Below are the code and all the weights of a small trained network. Each question names an input and a class and asks about switching units off, where a switched-off unit gives its printed mean instead of its output.

import numpy as np


def w(rows, s, z=0):
    codes = np.array(rows[::2]) - 128.0
    scale = np.full(codes.shape[1], s)
    scale[-1] = z or s
    return codes * scale


def f(y):
    return np.maximum(y, 0)


def log_softmax(a):
    a = a - a.max(-1, keepdims=True)
    return a - np.log(np.exp(a).sum(-1, keepdims=True))


def net(x, mask):
    res = np.array(x, float).reshape(1, 5) / 4 @ E
    y = f(res @ A[0][:, :-1].T + A[0][:, -1])
    res = res + np.where(mask, y, B[0][:, -1]) @ B[0][:, :-1]
    return log_softmax(res[-1] @ U[:, :-1].T + U[:, -1])


A, B = {}, {}
E = w([
[128,130,128],'x0',
[198,231,42],'x1',
[206,30,66],'x2',
[2,106,18],'x3',
[131,124,130],'x4',
],0.0065)
A[0] = w([
[56,113,53,26],'N0',
[161,51,59,156],'N1',
[32,122,114,93],'N2',
[76,102,189,201],'N3',
[113,18,242,130],'N4',
[69,133,104,115],'N5',
[207,176,247,39],'N6',
[149,163,76,93],'N7',
[65,219,163,149],'N8',
[208,250,40,117],'N9',
[182,166,124,1],'N10',
[123,103,179,42],'N11',
[85,72,139,106],'N12',
[243,75,226,136],'N13',
[124,182,64,32],'N14',
[53,222,186,133],'N15',
[95,95,60,81],'N16',
[138,194,78,152],'N17',
],0.011,0.0066)
B[0] = w([
[46,240,167,162],'N0',
[165,161,51,196],'N1',
[111,214,147,177],'N2',
[207,155,147,209],'N3',
[192,185,183,214],'N4',
[131,198,148,164],'N5',
[43,243,117,212],'N6',
[145,118,199,159],'N7',
[177,72,64,220],'N8',
[151,140,179,254],'N9',
[61,174,183,143],'N10',
[62,93,206,138],'N11',
[183,172,169,163],'N12',
[67,195,40,229],'N13',
[111,206,204,149],'N14',
[187,57,1,225],'N15',
[124,187,109,162],'N16',
[177,143,196,197],'N17',
],0.0087,0.0086)
U = w([
[142,140,104,254],'0',
[10,185,103,59],'1',
[182,113,39,190],'2',
[199,137,218,36],'3',
[145,129,92,208],'4',
[112,46,49,54],'5',
],0.012,0.0082)

Each question gives the input, the list of numbers given to net, and the class t.
The units are the neurons (one row each of A and B). Each row of codes is followed by its name. A weight is (code - 128) times the scale printed after its matrix; where a second scale follows, it is the last column's (A, B and U).
mask holds one flag per neuron, in row order. A switched-off neuron (its flag False) gives its mean, the last column of its row in B, instead of its output. The means were averaged over made-up inputs and are rounded, as every weight is.
A unit's drop is (log p(t) with every unit on - log p(t) with that unit switched off) / (log p(t) with every unit on - log p(t) with every unit switched off).
The circuit of an input: a set's keep is (log p(t) with only the set's units on - log p(t) with every unit switched off) / (log p(t) with every unit on - log p(t) with every unit switched off). Starting from the 12 units with the biggest drops (on a tie, the unit counted first), units are removed one at a time, each time the one whose removal leaves the highest keep (on an exact tie, the one counted first), for as long as the keep stays at least 0.8.
circuit, biggest first: the units of the circuit, biggest drop first
most important unit: the unit with the biggest drop
top k neurons: the k neurons with the biggest drops, biggest first
drop of u: that unit's drop, to one decimal
input [6,-6,3,-7,-4], class 1: most important unit -> N13
input [-2,-2,-5,-3,-5], class 2: circuit, biggest first -> [N15; N8; N9]
input [3,1,-6,-2,3], class 2: circuit, biggest first -> [N15; N8]
input [4,6,-2,-3,-2], class 3: top 2 neurons -> [N9; N17]
input [4,-5,-1,0,0], class 3: circuit, biggest first -> [N4; N13]
input [-2,-6,4,-8,6], class 1: top 2 neurons -> [N13; N6]
input [-3,-7,-6,0,-3], class 3: top 3 neurons -> [N4; N13; N3]
input [6,-8,-8,-4,-7], class 2: top 3 neurons -> [N15; N8; N9]
input [3,6,-8,-6,3], class 2: top 3 neurons -> [N15; N8; N0]
input [4,-6,-8,7,-3], class 2: top 2 neurons -> [N15; N8]
input [-6,-4,-4,-8,8], class 1: drop of N6 -> 0.6
input [-5,8,6,-1,-8], class 3: drop of N9 -> 0.3
input [4,-7,6,-8,-6], class 1: drop of N13 -> 1.1
input [1,8,0,8,-7], class 1: circuit, biggest first -> [N0]
input [3,-2,1,-6,-6], class 1: circuit, biggest first -> [N13; N6]
input [5,4,-7,-7,0], class 1: top 3 neurons -> [N6; N13; N10]
input [-6,-5,-7,-2,-1], class 2: top 2 neurons -> [N15; N8]
input [-4,-3,-4,-7,-5], class 1: top 2 neurons -> [N6; N13]
